Each row of numbers stands for one thing and depends on some of the facts below. Use the named rows to name the rest.

Some facts about the things:
Ω: is directly part of; μ: points at
bizim	Ω	klebres; branin	Ω	linin; brapludrar	Ω	brigi; brezun	Ω	griskor
broske	Ω	bopa; brotri	Ω	vegamo; bruful	Ω	skedes; buflam	Ω	seses
dabruke	Ω	noflestuk; denimir	Ω	megrok; deplol	Ω	nakes; detrol	Ω	giflo
dinu	Ω	fadram; dizeser	Ω	postos; dreskam	Ω	nakes; drobri	Ω	bopa
drubri	Ω	bromim; drudrotro	Ω	giflo; dufam	Ω	brilis; dugu	Ω	magil
dupin	Ω	fubror; duskor	Ω	fubror; fefor	Ω	griskor; filone	Ω	bopa
fipla	Ω	mugros; flagro	Ω	gaflas; flipu	Ω	stodrun; flitro	Ω	megrok
floflovu	Ω	skezis; flubo	Ω	skefi; gagru	Ω	stastu; geral	Ω	vegamo
gitrer	Ω	noflestuk; gopluflok	Ω	flifu; gravuk	Ω	skovas; gravum	Ω	sibra
grenan	Ω	tavupul; gretruk	Ω	skidre; gretum	Ω	donil; gristam	Ω	skovas
grozo	Ω	kestim; grubir	Ω	ponos; gruda	Ω	flifu; grugratus	Ω	tavupul
gugro	Ω	nakes; gulum	Ω	bidrar; kanim	Ω	staplak; keflelo	Ω	gogir
kesegrik	Ω	reren; kimalo	Ω	digrurom; kipul	Ω	ritrim; kliplol	Ω	skovas
klumok	Ω	stastu; kono	Ω	dregrel; kuplek	Ω	zudroral; leski	Ω	klilum
liplu	Ω	zudroral; litril	Ω	bromim; madunik	Ω	skezis; mefi	Ω	tavupul
miski	Ω	brilis; muskas	Ω	giflu; nadon	Ω	digrurom; nafel	Ω	fadram
nefu	Ω	bromim; ninobri	Ω	vegamo; nitri	Ω	brazos; nudrek	Ω	zudroral
nudur	Ω	kestim; pedrel	Ω	bobra; plaflu	Ω	giflu; plede	Ω	stastu
plestol	Ω	sibra; plevuk	Ω	tavupul; plitru	Ω	nakes; plovul	Ω	skovas
pluzegor	Ω	bruklo; pubas	Ω	bopa; pumok	Ω	tavupul; pupadel	Ω	tavupul
riban	Ω	lote; romu	Ω	digrurom; sagim	Ω	brilis; setrim	Ω	gogir
skaplom	Ω	griskor; skeso	Ω	dabrol; skolan	Ω	pavamon; skuflak	Ω	staplak
sobis	Ω	dregrel; sosem	Ω	lote; stabi	Ω	giflo; stanom	Ω	nakes
steklol	Ω	griskor; stena	Ω	griskor; stezur	Ω	donil; stilil	Ω	meklol
stoba	Ω	brazos; stobar	Ω	sibra; stoplol	Ω	bidrar; storu	Ω	reren
stura	Ω	fadram; suklil	Ω	vegamo; suzagrek	Ω	sibra; timur	Ω	gaflas
tisek	Ω	skovas; trakom	Ω	bopa; tregori	Ω	stastu; treli	Ω	bidrar
trozis	Ω	lote; vadris	Ω	griskor; vasel	Ω	bruklo; vebrir	Ω	zudroral
vigen	Ω	skovas; vukle	Ω	tavupul; vuplor	Ω	bopa; zagroklan	Ω	sibra
ziso	Ω	muskonuk; zoplon	Ω	bobra; zulo	Ω	giflo; zumir	Ω	gaflas
brapludrar	μ	grubir; brazos	μ	grenan; brazos	μ	bidrar; brazos	μ	filone
bromim	μ	gretruk; bromim	μ	treli; bromim	μ	buflam; detrol	μ	brotri
dizeser	μ	tisek; dizeser	μ	nadon; dreskam	μ	mefi; drobri	μ	gravum
drudrotro	μ	skovas; drudrotro	μ	kipul; drudrotro	μ	liplu; drudrotro	μ	zoplon
dupin	μ	skeso; dupin	μ	giflu; dupin	μ	fefor; flitro	μ	gitrer
flitro	μ	zumir; flitro	μ	treli; giflo	μ	kuplek; giflo	μ	plestol
gretum	μ	grenan; gruda	μ	sagim; gruda	μ	megrok; gulum	μ	kestim
gulum	μ	keflelo; gulum	μ	flipu; kanim	μ	plaflu; kanim	μ	keflelo
kimalo	μ	ziso; kimalo	μ	digrurom; kimalo	μ	plevuk; klebres	μ	ziso
klilum	μ	gristam; klumok	μ	plaflu; leski	μ	pupadel; leski	μ	vigen
lote	μ	kesegrik; madunik	μ	vukle; madunik	μ	buflam; miski	μ	gugro
miski	μ	buflam; noflestuk	μ	steklol; noflestuk	μ	timur; noflestuk	μ	geral
noflestuk	μ	mugros; nudur	μ	brotri; nudur	μ	plovul; plede	μ	zoplon
plede	μ	geral; plede	μ	nefu; plitru	μ	pubas; plitru	μ	vukle
pluzegor	μ	litril; pluzegor	μ	digrurom; pluzegor	μ	griskor; pluzegor	μ	vasel
ponos	μ	griskor; ponos	μ	grubir; postos	μ	stena; sibra	μ	grugratus
sibra	μ	buflam; sobis	μ	kliplol; sobis	μ	suklil; sosem	μ	brezun
stanom	μ	griskor; stanom	μ	fefor; staplak	μ	broske; stastu	μ	steklol
stastu	μ	vebrir; stoplol	μ	nitri; stoplol	μ	storu; stoplol	μ	stima
stura	μ	vigen; stura	μ	gretruk; stura	μ	suklil; suzagrek	μ	steklol
suzagrek	μ	suklil; suzagrek	μ	fipla; trakom	μ	nitri; trakom	μ	skaplom
trakom	μ	ritrim; trakom	μ	skolan; trozis	μ	brotri; vegamo	μ	dinu
zagroklan	μ	ziso; zagroklan	μ	skidre; zagroklan	μ	vasel; zudroral	μ	donil
zudroral	μ	megrok; zulo	μ	gagru

Some rows with their names:
staplak: [ -7  -6  18  -9   7  15  11 -15 -48  -2  19  -7  -5  19   4  16  -4   1
 -14 -30  19  -6  15  12 -18  17  12  14  -7  -1   3   2   2   6]
gagru: [  5   6  -3   2  -3 -34   4  18  32   8 -12   4  -1  -3  10   7   4   3
   0  19 -14   7 -20 -10  43   4  -1 -11  -3   9  -2   4  -3  -7]
gruda: [  4   0   5  -3   5 -33 -13   5  25   7   4  -5   8 -10   9 -10  -9   6
 -13  18  -9   3   4  -8  -4   2  -1  -6  -4   7  -3  -3  -6  -2]
bruful: [  4   3   0   3  -2 -17  -7   4  23   2  -2   0   2  -8   5  -9  -4   1
   1  15  -8   5  -3  -5   9  -3  -2  -7  -1   4   0   1  -3  -4]
madunik: [ -3   0 -23   3  -9 -27   5   5   9   8   2   5   2  -1   8 -38  -7  -6
 -12  16  -5   7  11 -19 -13  -5   9   0   9  16 -12 -16  -9  -6]
dupin: [  0  -2   3   3   7 -32 -10  24  22  14  -5  -7   7 -17   9 -12  -4  -2
 -17   1 -12   5  14  -6  -2 -13  10  -4  -3   9  -6  -4  -1   0]
stabi: [  3   4  -2   2  -1 -40   2  18  32  10 -12   4   3  -6  11   3   2   3
  -9  18 -14   6 -13 -15  30   5   4 -10  -4  10  -4   2  -4  -6]
vegamo: [ -8  -5  16 -10   8 -15  17  -3 -40   7  17  -4  -5  19  11  26   1   5
 -23 -26  11  -4   7   5   5  19  18   9  -9   6   0   3   1   4]
dufam: [  4   5   0   3  -2 -25  -5   8  27   4  -5   1   3  -8   7  -5  -3   1
  -1  17 -10   5  -6  -9  18  -2   1  -8  -2   6  -1   1  -3  -4]
pluzegor: [ -3  -3   3   6  10 -33 -10  33  19  16 -10  -9   6 -20  10 -12  -2  -4
 -21 -13 -15   7  20  -2   0 -19  14  -3  -2  11  -7  -4   3   3]
nitri: [  1  14  16   2 -17  -1   0  29  35  -9 -11   9  -1 -14  -1 -16  23   3
   0   4 -10 -18 -15 -10  15  -1 -11 -11  -1  -2   5   6   2 -10]
flitro: [ -3   0 -14   3  -2 -28   0  -3  19   8   0   6   6  -1   8 -30  -8  -3
 -15  15  -7   4  10 -20 -23  -1   8   0   6  14 -11 -15  -8  -2]
dabrol: [ -6  -4  18  -7   5  26  14 -14 -49  -6  19  -6  -8  19   2  18  -1   0
  -4 -30  19  -6  11  18 -10  16  10  13  -5  -4   5   4   4   5]
grenan: [  6  14   9 -13  17  26 -11 -16  27  16 -25 -11 -15   1 -36 -51   7  33
  -1  14 -20  16   0   9 -56 -14  38 -17  18  14  12  10 -16 -13]
tisek: [ 10 -34 -44  27 -17  22   1  65  38 -17 -11  -2  19  15 -30  38   5 -18
  20  27  -8 -27  28  40 -48 -13 -66 -11   0 -27  10   8   9   9]
gravuk: [ 10 -34 -45  27 -16  16  -1  66  38 -16 -10  -1  20  13 -29  36   3 -17
  15  27  -8 -29  29  39 -55 -13 -63 -11  -1 -27  10   7   7  10]
stena: [-17 -36 -58 -21   7 -25 -20 -36 -48 -16  18  -1  -3 -29 -25 -28  27 -18
  15  18 -12   4 -24 -48 -30  -5 -75  -4   0 -22 -14   7  10 -20]

Name these rows:
No name comes twice in this set of rows, the named rows included.
[ -1   6 -23   9 -15  11  16  -1   6  -6  -5   9  -8   9  -1 -31   1 -10
  18  19  -5  10 -15   2  25  -9  -6  -4  14  13  -5  -5  -4  -7] -> buflam
[  5   6   1   4  -4 -13  -4   6  24  -1  -4   0   0  -7   4  -4   0  -1
   8  17  -9   6 -11   0  25  -5  -5  -9   0   4   2   3  -2  -6] -> kesegrik
[ -8  -7  19 -14  11 -22  14  -2 -39   8  18  -8  -3  20  12  28  -3   8
 -27 -22  10  -4   8   8  -1  20  15   9 -11   7  -1   2   1   6] -> zudroral
[ -4  -1  19 -10   6  23  15 -15 -45  -8  19  -9  -9  20   4  28  -2   2
  -1 -20  15  -1  -3  26  14  18   1   9  -6  -2   5   6   6   6] -> bidrar
[  0  14  15   2 -16  -4  -3  25  33  -7  -8   8   0 -14  -1 -18  20   4
  -3   3  -9 -17 -10 -11   7  -1 -10 -10  -1  -1   5   5   1  -9] -> skolan
[-18 -37 -57 -22   9 -31 -20 -35 -48 -14  19  -1   0 -29 -23 -30  25 -18
  10  17 -13   2 -19 -49 -40  -4 -74  -2  -2 -21 -15   6   8 -21] -> vadris
[ -9  -6  17 -11  10 -20  16  -1 -40   9  17  -5  -4  20  11  26  -1   7
 -27 -27  10  -5  10   2  -2  19  17  10 -10   7  -1   1   0   5] -> giflo
[  6   6   4   1  -1 -21  -5   7  28   0  -3  -3   1  -6   7   1  -3   2
   6  20 -11   8 -17   4  32  -1 -10 -10  -1   5   1   4  -3  -5] -> sagim
[ -7  -4  18  -9   7   8  12 -12 -46   0  19  -7  -6  19   7  19  -4   2
 -16 -28  17  -6  14  10 -11  18  13  12  -8   1   3   1   2   6] -> lote
[ -2   7  -9  11  -8  17  14 -21  22  -4 -13  13  -1   8  -1  -8  -3  -7
  13  18  -6   7 -15  -3  -1  -1  -3  -3  14   6  -7  -6   0   0] -> gretruk
[  0   7 -14   8  -9 -10  10  -1  23   0  -7   8  -2   3   5 -20  -1  -6
   8  19  -8   8 -12  -6  17  -4  -2  -6   8  12  -6  -4  -4  -4] -> zumir
[ -1 -10  20   0  -2  38  18 -27 -50 -11   7  -1  -6  17  -6  40   2  -4
   0 -28  21   1   3  -5  11  19  25  14   5 -18   3   5   5  14] -> mugros
[  2   5   2   7   1  -8  -3  19  20   4  -9  -6  -2 -12   5  -3   2  -5
   9   6 -12   8  -4  10  30 -15  -2  -7   2   5   1   4   3  -3] -> skeso
[  5   1   6  -3   5 -28 -13   3  26   5   3  -6   7  -9   8  -7  -8   5
  -9  20  -9   4  -1  -3   2   2  -5  -6  -4   5  -2  -1  -5  -2] -> gretum
[ -2   8 -17   9 -11  -3  14  -6  21  -1 -10  11  -4   7   4 -21  -1  -8
  13  19  -8   9 -15  -4  18  -4  -3  -5  12  13  -6  -6  -3  -5] -> treli

The same things again, as new rows of numbers:
Known rows:
flipu: [ -8  -1  -3   5  12 -15 -18  10   9   3   3   2   2  11  -3  -2  14  -2
  -1   3   5  -2  -2  13  -8   7  -2   7  -7   5   0]
nefu: [-12   0  -4   6   7 -14 -12  11   6   2  13  -1   1   8   2  -1  15  -4
   1   5   4  -1   0  13 -11   6   0   5  -6   3  -8]
gravum: [  0  26   8  -4  -5  31   1  -7   1  11   7  -5   8  25  -1   5  22 -16
 -12   4  -8 -19 -28  10 -12  -4  42  18 -10  14 -39]
miski: [ -3   8  -9  15   5 -61  21   7  -1  28  27 -24  10  10 -15  -1   2   2
 -12 -10  -9   4  13  -2   6  -1 -21  -1 -10 -23  35]
buflam: [ -3   6  -6  13  13 -67  28   1   4   4  24  -7   0  12 -19   2   6   3
  -3  -2  -4   4   9   5   0   0 -12   2   2 -15  35]
drudrotro: [-15  -7  -8   8   0  -4 -25  20   1  28  21 -18  11   4   9  -5  15  -8
  -9  -2  -5  -1   6   8  -4   6 -12   2 -20  -7 -10]
giflo: [ -5 -18  -2  -3  -2   2 -22  13  -2  19   8 -11   3   6   4  -3  12  -7
 -11  -8   8  14  -3   2  15  11 -20  -4 -13  -6  28]
plestol: [  0  27   8  -3  -5  30   2  -7   2  11   7  -4   7  26  -1   5  23 -16
 -12   5  -7 -19 -28  10 -13  -4  42  18 -11  15 -37]
tisek: [ -5  44  -2  13  -6  28   9  -5   5 -23 -17  10  -8  31  -4 -10   0  29
  -7  16   7  -4  35  31 -13  25   5  -9  -4 -10  -1]
klumok: [ -9 -18  -9  11  23  -8 -74  20  18  54 -14 -10  19  19 -11 -11  18  -5
 -19  -9 -15  -6  -5  16   3   6 -17  21 -32 -10  21]
lote: [ -1 -11   1  -6  -4   6 -19  11  -2  18   1 -11   4   7   1  -4   9  -6
 -11  -8  10  13  -4   1  16  12 -18  -5 -11  -2  26]
pubas: [  2   3   5  30  18 -34 -10  16   0 -30  35  10  17 -15 -31  -2  -1  -9
  19   1  -5  -8  28   0 -12   2  -8  -1 -15  31 -41]
zumir: [-12   0  -5   7   9 -18 -10  11   7   1  13   0   1  10   1  -1  14  -3
   0   4   4  -1   0  13 -11   5  -1   5  -6   3  -3]
gaflas: [ -3 -13   1  -5   6  -7  -9   5   4  -6   2   6  -7  10  -3   0  13  -4
  -2   0  15  14  -8   9   8  11  -8  -1   0   4  31]
vadris: [ 12  38  -7  -5 -14 -36 -12   8  15  13 -52   1  52  -2  27  -2  21  -2
  27  13  18 -15  10   5 -20  -1 -20   3  11  18 -30]
fipla: [-13   9   0   7   5 -12 -10   7   9  -1   9   0   1  11   3  -2  15   0
   2   5   8   0  -3  11 -12   6   1   5  -8   6  -8]
deplol: [-16  28  -2  -4 -13 -14  -8  27  17  19 -11 -21 -27  30 -26  -7 -28  -4
   3  -8  37  -6 -17   8 -15   0  16   5   9  10 -29]

Name these rows:
No name comes twice in this set of rows, the named rows included.
[-13  30  -2  -5 -23   0 -18  32  12  43 -13 -38 -16  27 -21 -11 -33  -7
  -7 -16  32  -8 -13   0  -6   1   7   1  -3   4 -33] -> dreskam
[ -7  -6  -4   6  19 -14 -37  10  15  15  -8   4   5  16 -10  -4  16  -2
  -5   1  -1  -4  -5  17  -6   7  -3  14 -11   3   7] -> keflelo
[  3   2   0   5  -1 -47  21  -1  -2  22  16 -19   3  13 -15  -2   2   3
 -13 -14   3  20   3  -7  23   4 -27  -7  -8 -21  67] -> bromim
[-19  30   5  14  -9   2 -19   6  10  25  10 -20  13  15  14  -7  14   3
  -4  -2   8   2  -3   2 -10   7  -4   3 -29   1 -13] -> sobis
[-15  -7  -8  10   3  -7 -25  20   1  27  20 -17  11   5   9  -4  14  -6
  -9  -3  -3  -1   5   7  -4   6 -12   3 -20  -7  -6] -> zulo
[ -7   5  -6   5   8  -2 -18  17  -7  21  21 -16  10   6   3  -6  10  -4
  -7  -4  15  -6  10   7  -3  12 -11  -1 -18   0  -7] -> dupin
[ -7  -2  -5   0  -7   7 -21  18  -1  24  10 -20  12   0   5  -6   9 -11
 -11  -2  -4  -4   7   5   1   6 -11  -1 -13  -3 -20] -> gruda
[ -8   6  -5   8   0 -14 -11  13   2  23  12 -18  11   9   0  -4   8  -3
  -9  -5   0  -1   5   3   0   5 -12   0 -16  -6   0] -> flitro
[ -1 -15   2  -5   8  -7 -16   5   6  -3  -5   8  -6  11  -7  -1  13  -4
  -3  -1  14  14  -9  10  10  11  -9   1  -1   4  34] -> kestim
[ -3  39   7   4 -19  42   6   5   4  21 -10 -14  27  39  19  17  22 -13
 -23 -27  -5 -11 -36   5 -14  -6  26  11 -17  10 -57] -> zagroklan
[-16  -3  -7   9  -3   0 -27  19   2  28  21 -19  12   3  12  -5  15  -8
  -8  -1  -5  -1   5   7  -5   6 -11   2 -21  -6 -13] -> plede
[-19  -4  -6  12   8 -17 -16  13   8   5  21   0   1   8   8  -1  20  -3
   2   7   2   1   0  15 -15   5  -1   7 -11   0  -4] -> vebrir

